Here is a tiny trained network, its code and every weight. The questions are about switching its units off for an input and a target symbol, where a switched-off unit gives its printed mean instead of its output.

import numpy as np


def w(rows, s, z=0):
    codes = np.array(rows[::2]) - 128.0
    scale = np.full(codes.shape[1], s)
    scale[-1] = z or s
    return codes * scale


def f(y):
    return np.maximum(y, 0)


def softmax(a):
    e = np.exp(a - a.max(-1, keepdims=True))
    return e / e.sum(-1, keepdims=True)


def log_softmax(a):
    a = a - a.max(-1, keepdims=True)
    return a - np.log(np.exp(a).sum(-1, keepdims=True))


def net(x, mask):
    ids = ['ΣΨδελτφ'.index(c) for c in x.split()]
    T = len(ids)
    res = E[ids] + P[:T]
    r = res
    for j in range(3):
        rows = slice(2 * j, 2 * j + 2)
        q, k, v = (r @ M[0][rows].T for M in (Q, K, V))
        z = softmax(np.where(np.tri(T) > 0, q @ k.T / 2**0.5, -1e9)) @ v
        o = O[0][rows]
        res = res + np.where(mask[j], z, o[:, -1]) @ o[:, :-1]
    y = f(res @ A[0][:, :-1].T + A[0][:, -1])
    res = res + np.where(mask[3:15], y, B[0][:, -1]) @ B[0][:, :-1]
    return log_softmax(res[-1] @ U[:, :-1].T + U[:, -1])


Q, K, V, O, A, B = {}, {}, {}, {}, {}, {}
E = w([
[91,89,164,84,148,226,129,152,47,209,118],'Σ',
[21,50,166,84,132,135,92,172,166,208,43],'Ψ',
[163,200,123,88,91,163,127,107,210,174,108],'δ',
[149,128,254,92,69,161,123,99,69,87,49],'ε',
[43,133,98,87,144,168,96,151,193,106,117],'λ',
[209,89,211,117,128,190,137,62,222,126,102],'τ',
[147,45,89,91,136,56,182,116,127,137,208],'φ',
],0.017)
P = w([
[82,43,53,19,33,196,234,121,152,73,128],'0',
[195,63,83,123,69,102,48,158,182,118,185],'1',
[76,141,56,139,133,132,249,106,124,109,105],'2',
[129,75,128,154,78,96,34,163,185,138,156],'3',
[85,156,77,157,159,113,217,79,99,124,94],'4',
[85,85,133,171,79,75,38,169,155,186,153],'5',
[88,167,110,174,166,106,197,55,97,140,103],'6',
[46,95,139,186,95,72,41,187,129,239,155],'7',
[86,186,159,177,177,107,183,25,80,149,110],'8',
[93,62,107,155,92,105,39,187,157,205,172],'9',
],0.012)
Q[0] = w([
[82,140,103,38,184,123,210,89,117,149,19],'h1',
[181,149,91,164,190,165,158,146,118,82,78],'h1',
[131,157,104,162,254,189,210,99,117,85,20],'h2',
[194,152,184,94,75,40,100,133,136,173,128],'h2',
[119,88,138,89,13,140,43,167,144,156,104],'h3',
[107,224,84,178,177,101,225,70,115,122,93],'h3',
],0.0092)
K[0] = w([
[125,154,169,175,129,60,145,98,122,190,118],'h1',
[141,130,83,247,150,49,128,159,94,114,69],'h1',
[113,177,135,217,181,139,87,128,95,155,144],'h2',
[159,70,107,71,158,134,147,99,135,76,118],'h2',
[125,78,94,43,102,162,163,131,138,121,73],'h3',
[94,172,208,230,163,61,161,87,123,189,146],'h3',
],0.011)
V[0] = w([
[144,115,195,117,87,102,134,68,105,117,91],'h1',
[82,93,219,69,178,148,112,204,117,176,117],'h1',
[187,190,162,174,87,118,131,142,92,177,2],'h2',
[129,149,120,150,180,113,102,86,210,160,114],'h2',
[104,217,52,101,100,114,113,141,100,92,101],'h3',
[70,33,150,132,165,52,103,190,118,126,102],'h3',
],0.0093)
O[0] = w([
[166,254,82,136,147,144,171,136,50,99,111,136],'h1',
[139,55,36,138,109,43,115,161,103,109,91,176],'h1',
[60,191,122,161,47,107,118,90,146,193,122,5],'h2',
[116,242,151,62,124,57,122,187,171,189,59,98],'h2',
[141,81,69,18,105,122,43,80,81,159,178,112],'h3',
[104,83,243,89,97,103,206,150,110,155,213,95],'h3',
],0.01,0.011)
A[0] = w([
[96,63,134,140,186,169,180,91,171,137,94,198],'n1',
[141,165,80,104,83,110,7,81,114,139,140,171],'n2',
[142,134,131,129,111,100,195,153,147,131,226,69],'n3',
[97,145,96,100,49,141,188,176,89,95,46,31],'n4',
[200,99,84,121,89,94,135,150,138,150,139,112],'n5',
[137,166,135,131,67,111,69,116,101,153,123,3],'n6',
[68,148,87,1,180,156,150,19,113,81,151,106],'n7',
[150,102,195,100,90,87,24,176,165,171,175,3],'n8',
[139,192,133,209,148,177,42,148,125,123,115,39],'n9',
[84,175,74,122,92,141,248,67,164,114,68,5],'n10',
[143,98,109,165,134,117,25,211,131,153,92,42],'n11',
[140,130,112,65,210,117,98,126,82,101,127,177],'n12',
],0.0087,0.004)
B[0] = w([
[108,201,52,118,209,92,117,127,80,128,132,253],'n1',
[77,120,192,136,218,186,115,80,85,87,122,187],'n2',
[37,149,218,147,144,187,159,110,227,162,86,153],'n3',
[190,117,93,151,115,114,90,102,186,214,199,174],'n4',
[93,109,156,92,69,141,114,111,124,71,52,178],'n5',
[154,66,138,225,69,102,162,254,149,81,100,136],'n6',
[106,205,165,218,49,118,167,164,154,141,80,201],'n7',
[108,251,153,157,53,114,177,129,50,131,215,182],'n8',
[121,147,67,64,90,125,142,141,100,81,126,196],'n9',
[166,28,227,155,198,103,81,123,117,165,195,200],'n10',
[166,95,187,152,38,137,164,109,210,136,137,210],'n11',
[206,211,126,189,101,119,78,105,176,175,127,216],'n12',
],0.0082,0.015)
U = w([
[113,141,42,138,152,98,138,47,25,91,194,156],'Σ',
[173,23,119,120,140,76,90,107,153,135,92,104],'Ψ',
[132,117,156,102,150,159,60,67,123,147,101,152],'δ',
[199,158,124,148,96,81,114,64,115,128,254,57],'ε',
[178,206,72,134,130,54,154,180,80,105,82,252],'λ',
[185,95,148,132,229,121,82,169,120,110,199,21],'τ',
[130,124,188,145,132,130,210,142,98,93,149,106],'φ',
],0.0059,0.0036)

Each question gives the input, a string of symbols that net reads in full, and the target symbol t.
The units are the heads (2 rows each of Q, K, V and O) and the neurons (one row each of A and B). Each row of codes is followed by its name. A weight is (code - 128) times the scale printed after its matrix; where a second scale follows, it is the last column's (O, A, B and U).
mask holds one flag per unit, heads first, then neurons. A switched-off unit (its flag False) gives its mean, the last column of its rows in O or B, instead of its output. The means were averaged over made-up inputs and are rounded, as every weight is.
A unit's drop is (log p(t) with every unit on - log p(t) with that unit switched off) / (log p(t) with every unit on - log p(t) with every unit switched off).
The circuit of an input: a set's keep is (log p(t) with only the set's units on - log p(t) with every unit switched off) / (log p(t) with every unit on - log p(t) with every unit switched off). Starting from the 12 units with the biggest drops (on a tie, the unit counted first), units are removed one at a time, each time the one whose removal leaves the highest keep (on an exact tie, the one counted first), for as long as the keep stays at least 0.8.
units of the circuit, in order: the units of the circuit, biggest drop first
unit that matters most: the unit with the biggest drop
k most important neurons: the k neurons with the biggest drops, biggest first
which heads matter: for each layer, one digit per head in row order, 1 if its drop is at least 0.15 and else 0, layers parted by /
input λ τ λ Ψ, target ε: units of the circuit, in order => [n8; h3]
input φ Σ τ δ, target τ: units of the circuit, in order => [h2]
input τ λ λ λ Ψ δ φ λ λ ε, target λ: 2 most important neurons => [n9; n10]
input ε λ δ τ, target Σ: which heads matter => 010
input Σ λ τ δ, target Ψ: which heads matter => 100
input λ Ψ τ Σ ε τ φ, target φ: which heads matter => 001
input τ λ τ Σ τ Ψ Ψ λ, target λ: which heads matter => 001
input Ψ Σ φ δ ε τ τ δ, target φ: units of the circuit, in order => [h3; n3]
input λ Ψ Σ, target Σ: units of the circuit, in order => [h2; n1]
input δ λ λ τ Σ Σ Ψ Ψ λ Σ, target δ: which heads matter => 001
input λ λ τ λ φ λ, target ε: 3 most important neurons => [n8; n12; n11]
input δ φ ε, target ε: units of the circuit, in order => [n4; h2]
input λ δ δ, target δ: 2 most important neurons => [n2; n10]
input Σ λ Σ Ψ δ Ψ λ Σ τ Σ, target Ψ: unit that matters most => h1
input Ψ Ψ λ τ λ λ, target φ: 2 most important neurons => [n3; n8]
input Σ λ λ τ Σ ε τ λ, target Ψ: 2 most important neurons => [n11; n8]
input λ ε τ, target τ: units of the circuit, in order => [n10; h3; n7; h1]
input φ Σ λ ε τ Ψ λ ε, target τ: which heads matter => 010
input λ δ δ φ λ δ φ ε Ψ, target Ψ: 2 most important neurons => [n8; n1]
input Ψ ε ε φ φ Ψ, target φ: unit that matters most => h3
input δ λ τ φ δ φ τ τ λ, target τ: 3 most important neurons => [n10; n7; n8]
input λ ε Ψ ε, target ε: 2 most important neurons => [n8; n12]
